Here is a tiny trained network, its code and every weight. The questions are about switching its units off for an input and a target symbol, where a switched-off unit gives its printed mean instead of its output.

import numpy as np


def w(rows, s, z=0):
    codes = np.array(rows[::2]) - 128.0
    scale = np.full(codes.shape[1], s)
    scale[-1] = z or s
    return codes * scale


def f(y):
    return y / 2 * (1 + np.tanh(0.7978845608 * (y + 0.044715 * y**3)))


def softmax(a):
    e = np.exp(a - a.max(-1, keepdims=True))
    return e / e.sum(-1, keepdims=True)


def log_softmax(a):
    a = a - a.max(-1, keepdims=True)
    return a - np.log(np.exp(a).sum(-1, keepdims=True))


def net(x, mask):
    ids = ['γδηξστ'.index(c) for c in x.split()]
    T = len(ids)
    res = E[ids] + P[:T]
    u = 0
    for l in range(2):
        q, k, v = (res @ M[l].T for M in (Q, K, V))
        z = softmax(np.where(np.tri(T) > 0, q @ k.T / 4**0.5, -1e9)) @ v
        res = res + np.where(mask[u], z, O[l][:, -1]) @ O[l][:, :-1]
        u += 1
        y = f(res @ A[l][:, :-1].T + A[l][:, -1])
        res = res + np.where(mask[u : u + 4], y, B[l][:, -1]) @ B[l][:, :-1]
        u += 4
    return log_softmax(res[-1] @ U[:, :-1].T + U[:, -1])


Q, K, V, O, A, B = {}, {}, {}, {}, {}, {}
E = w([
[110,85,138,158,142],'γ',
[214,100,194,115,138],'δ',
[27,194,73,108,139],'η',
[139,88,144,141,149],'ξ',
[249,132,233,81,121],'σ',
[235,171,135,80,124],'τ',
],0.014)
P = w([
[83,79,110,61,118],'0',
[71,140,236,134,157],'1',
[123,33,151,121,59],'2',
[103,153,192,180,142],'3',
[107,115,162,73,56],'4',
[191,97,163,180,183],'5',
[126,94,131,152,54],'6',
[185,192,181,128,171],'7',
[117,182,173,127,22],'8',
[244,192,190,183,132],'9',
[185,138,104,41,115],'10',
[238,202,123,141,160],'11',
[186,90,121,71,140],'12',
],0.011)
Q[0] = w([
[133,191,115,49,82],'L0H1',
[168,39,123,133,172],'L0H1',
[94,72,151,255,187],'L0H1',
[95,174,141,106,129],'L0H1',
],0.011)
K[0] = w([
[118,137,149,54,91],'L0H1',
[170,142,6,128,176],'L0H1',
[73,62,102,79,167],'L0H1',
[122,106,140,179,125],'L0H1',
],0.011)
V[0] = w([
[184,99,134,190,194],'L0H1',
[252,160,130,172,137],'L0H1',
[67,44,34,112,217],'L0H1',
[175,69,44,253,195],'L0H1',
],0.0061)
O[0] = w([
[97,81,139,184,113,141],'L0H1',
[129,172,138,153,57,214],'L0H1',
[45,156,93,3,153,1],'L0H1',
[98,230,92,100,171,41],'L0H1',
],0.0072,0.0077)
A[0] = w([
[105,248,68,36,101,203],'L0N1',
[171,28,75,33,22,186],'L0N2',
[90,239,111,225,188,252],'L0N3',
[187,50,205,3,91,159],'L0N4',
],0.0062,0.0036)
B[0] = w([
[166,29,209,100,48,120],'L0N1',
[89,91,9,199,114,198],'L0N2',
[174,63,167,140,168,141],'L0N3',
[87,161,197,154,108,254],'L0N4',
],0.013,0.0088)
Q[1] = w([
[78,255,78,72,201],'L1H1',
[165,160,207,148,74],'L1H1',
[146,84,197,85,163],'L1H1',
[97,77,202,201,6],'L1H1',
],0.0065)
K[1] = w([
[50,2,157,105,210],'L1H1',
[177,139,76,153,164],'L1H1',
[9,232,99,131,134],'L1H1',
[209,239,68,181,68],'L1H1',
],0.0071)
V[1] = w([
[99,20,186,143,155],'L1H1',
[98,62,148,91,107],'L1H1',
[129,42,46,114,254],'L1H1',
[131,155,83,31,127],'L1H1',
],0.0076)
O[1] = w([
[141,154,148,136,255,135],'L1H1',
[202,185,145,84,109,107],'L1H1',
[119,110,42,86,137,1],'L1H1',
[136,126,104,193,132,31],'L1H1',
],0.0095,0.017)
A[1] = w([
[2,129,77,188,42,179],'L1N1',
[122,72,206,66,98,225],'L1N2',
[242,203,244,109,65,1],'L1N3',
[235,86,148,82,145,165],'L1N4',
],0.0068,0.002)
B[1] = w([
[206,139,2,163,6,148],'L1N1',
[111,98,117,205,172,176],'L1N2',
[129,95,37,99,168,252],'L1N3',
[224,92,87,145,115,146],'L1N4',
],0.0079,0.027)
U = w([
[224,131,180,100,127,141],'γ',
[136,146,245,87,50,91],'δ',
[80,134,221,201,166,152],'η',
[88,121,107,131,122,4],'ξ',
[55,114,126,133,112,183],'σ',
[86,84,157,144,1,155],'τ',
],0.0072,0.0031)

Each question gives the input, a string of symbols that net reads in full, and the target symbol t.
The units are the heads (4 rows each of Q, K, V and O) and the neurons (one row each of A and B). Each row of codes is followed by its name. A weight is (code - 128) times the scale printed after its matrix; where a second scale follows, it is the last column's (O, A, B and U).
mask holds one flag per unit, layer by layer, with each layer's heads first. A switched-off unit (its flag False) gives its mean, the last column of its rows in O or B, instead of its output. The means were averaged over made-up inputs and are rounded, as every weight is.
A unit's drop is (log p(t) with every unit on - log p(t) with that unit switched off) / (log p(t) with every unit on - log p(t) with every unit switched off).
The circuit of an input: a set's keep is (log p(t) with only the set's units on - log p(t) with every unit switched off) / (log p(t) with every unit on - log p(t) with every unit switched off). Starting from all 10 units, units are removed one at a time, each time the one whose removal leaves the highest keep (on an exact tie, the one counted first), for as long as the keep stays at least 0.8.
units of the circuit, in order: the units of the circuit, biggest drop first
top k neurons: the k neurons with the biggest drops, biggest first
k most important neurons of layer l: the k neurons of layer l with the biggest drops, biggest first
drop when u is switched off: that unit's drop, to one decimal
input τ γ σ τ σ η ξ τ δ σ τ τ ξ, target τ: top 2 neurons -> [L1N1 L1N3]
input ξ σ τ σ δ γ ξ τ δ ξ, target γ: units of the circuit, in order -> [L0N4 L0N2]
input ξ σ ξ, target η: units of the circuit, in order -> [L1H1 L1N1]
input σ σ δ ξ η τ τ γ δ δ ξ σ τ, target τ: units of the circuit, in order -> [L1H1 L0N2 L0H1]
input σ τ σ ξ σ ξ τ τ σ τ τ δ σ, target τ: units of the circuit, in order -> [L1H1 L0N2]
input σ σ τ σ τ τ σ δ σ, target η: units of the circuit, in order -> [L1N2 L1N1]
input γ ξ γ, target σ: units of the circuit, in order -> [L0H1]
input σ τ γ δ σ τ γ ξ σ, target η: units of the circuit, in order -> [L1H1 L0H1 L1N2 L1N1]
input τ τ σ δ η η, target γ: units of the circuit, in order -> [L0N4 L0N2 L0N3]
input τ τ σ τ ξ η δ ξ σ ξ, target γ: 2 most important neurons of layer 1 -> [L1N4 L1N3]
input τ τ γ ξ τ τ τ σ σ η δ, target η: units of the circuit, in order -> [L1N1 L0N4]
input σ σ ξ ξ σ γ η τ σ τ η, target τ: top 2 neurons -> [L1N1 L1N3]
input τ δ η γ δ τ δ ξ ξ τ η, target τ: units of the circuit, in order -> [L0N1 L1H1]
input τ η γ τ τ η σ ξ τ ξ σ τ σ, target τ: 2 most important neurons of layer 0 -> [L0N4 L0N2]
input γ τ ξ σ ξ γ, target γ: top 3 neurons -> [L0N4 L0N2 L1N2]
input σ σ η σ η, target η: 3 most important neurons of layer 1 -> [L1N3 L1N1 L1N4]
input δ ξ ξ δ, target γ: most important neuron of layer 1 -> [L1N4]
input δ η δ τ τ τ σ τ τ γ τ τ γ, target τ: 2 most important neurons of layer 1 -> [L1N1 L1N3]
input ξ τ γ δ σ σ η, target η: 3 most important neurons of layer 0 -> [L0N3 L0N4 L0N2]
input σ γ σ ξ η η, target γ: 2 most important neurons of layer 1 -> [L1N4 L1N2]
input τ τ ξ τ σ τ γ ξ σ γ, target γ: 2 most important neurons of layer 1 -> [L1N4 L1N3]
input η σ δ, target η: top neuron -> [L0N4]
input δ ξ σ σ η τ τ τ τ τ ξ, target τ: drop when L1H1 is switched off -> 0.7
input δ σ γ, target η: drop when L0N2 is switched off -> 0.0
input τ τ σ σ ξ δ δ ξ δ τ σ τ δ, target τ: drop when L1H1 is switched off -> 0.9
input γ τ σ τ τ σ τ σ τ γ τ τ τ, target τ: drop when L1N1 is switched off -> 0.1
